Below are the code and all the weights of a small trained network. Each question names an input and a class and asks about switching units off, where a switched-off unit gives its printed mean instead of its output.

import numpy as np


def w(rows, s, z=0):
    codes = np.array(rows[::2]) - 128.0
    scale = np.full(codes.shape[1], s)
    scale[-1] = z or s
    return codes * scale


def f(y):
    return y / 2 * (1 + np.tanh(0.7978845608 * (y + 0.044715 * y**3)))


def log_softmax(a):
    a = a - a.max(-1, keepdims=True)
    return a - np.log(np.exp(a).sum(-1, keepdims=True))


def net(x, mask):
    res = np.array(x, float).reshape(1, 3) / 4 @ E
    y = f(res @ A[0][:, :-1].T + A[0][:, -1])
    res = res + np.where(mask, y, B[0][:, -1]) @ B[0][:, :-1]
    return log_softmax(res[-1] @ U[:, :-1].T + U[:, -1])


A, B = {}, {}
E = w([
[161,89,198],'x0',
[191,249,131],'x1',
[212,125,53],'x2',
],0.013)
A[0] = w([
[69,121,50,201],'n1',
[236,104,143,171],'n2',
[119,92,251,186],'n3',
[100,144,181,165],'n4',
[91,101,114,164],'n5',
[136,214,150,168],'n6',
[208,73,62,226],'n7',
[151,213,124,191],'n8',
[140,114,8,184],'n9',
[215,162,145,254],'n10',
[86,177,119,226],'n11',
[120,190,127,194],'n12',
[137,47,111,169],'n13',
[128,82,223,120],'n14',
[120,216,147,183],'n15',
[120,83,114,229],'n16',
[90,172,108,227],'n17',
[125,240,107,216],'n18',
[96,170,149,99],'n19',
[43,67,120,144],'n20',
],0.014,0.0063)
B[0] = w([
[34,247,101,205],'n1',
[85,156,172,208],'n2',
[234,145,115,249],'n3',
[204,143,98,185],'n4',
[122,129,74,175],'n5',
[116,70,51,216],'n6',
[104,219,202,246],'n7',
[152,139,67,227],'n8',
[62,254,199,235],'n9',
[108,190,76,238],'n10',
[194,173,104,189],'n11',
[167,85,73,193],'n12',
[27,94,132,208],'n13',
[168,117,139,210],'n14',
[156,72,85,216],'n15',
[36,205,86,195],'n16',
[203,159,78,186],'n17',
[154,101,53,250],'n18',
[190,56,140,154],'n19',
[118,120,94,233],'n20',
],0.0094,0.013)
U = w([
[118,79,186,1],'0',
[164,10,190,115],'1',
[29,125,163,99],'2',
[111,53,204,11],'3',
[128,141,255,239],'4',
[114,41,30,203],'5',
[193,186,123,110],'6',
[209,69,133,125],'7',
],0.013,0.0085)

Each question gives the input, the list of numbers given to net, and the class t.
The units are the neurons (one row each of A and B). Each row of codes is followed by its name. A weight is (code - 128) times the scale printed after its matrix; where a second scale follows, it is the last column's (A, B and U).
mask holds one flag per neuron, in row order. A switched-off neuron (its flag False) gives its mean, the last column of its row in B, instead of its output. The means were averaged over made-up inputs and are rounded, as every weight is.
A unit's drop is (log p(t) with every unit on - log p(t) with that unit switched off) / (log p(t) with every unit on - log p(t) with every unit switched off).
The circuit of an input: a set's keep is (log p(t) with only the set's units on - log p(t) with every unit switched off) / (log p(t) with every unit on - log p(t) with every unit switched off). Starting from the 12 units with the biggest drops (on a tie, the unit counted first), units are removed one at a time, each time the one whose removal leaves the highest keep (on an exact tie, the one counted first), for as long as the keep stays at least 0.8.
units of the circuit, in order: the units of the circuit, biggest drop first
most important unit: the unit with the biggest drop
top k neurons: the k neurons with the biggest drops, biggest first
drop when u is switched off: that unit's drop, to one decimal
input [-5,8,4], class 5: top 2 neurons => [n6; n18]
input [-4,1,-1], class 5: units of the circuit, in order => [n7]
input [7,-2,-4], class 7: units of the circuit, in order => [n3; n9; n1]
input [8,-3,-1], class 1: units of the circuit, in order => [n9; n1; n10; n18]
input [7,-4,-2], class 1: units of the circuit, in order => [n10; n1; n18]
input [-6,-8,-6], class 2: top 2 neurons => [n1; n18]
input [7,-7,5], class 2: top 2 neurons => [n13; n16]
input [5,-6,-8], class 7: top 2 neurons => [n3; n14]
input [-7,-1,-6], class 5: top 3 neurons => [n7; n9; n3]
input [5,4,-5], class 7: drop when n9 is switched off => 0.1
input [-5,-4,-8], class 6: drop when n12 is switched off => 0.2
input [8,-3,1], class 4: drop when n15 is switched off => 0.1
input [8,-5,5], class 4: drop when n11 is switched off => 0.0
input [7,-3,7], class 2: most important unit => n13
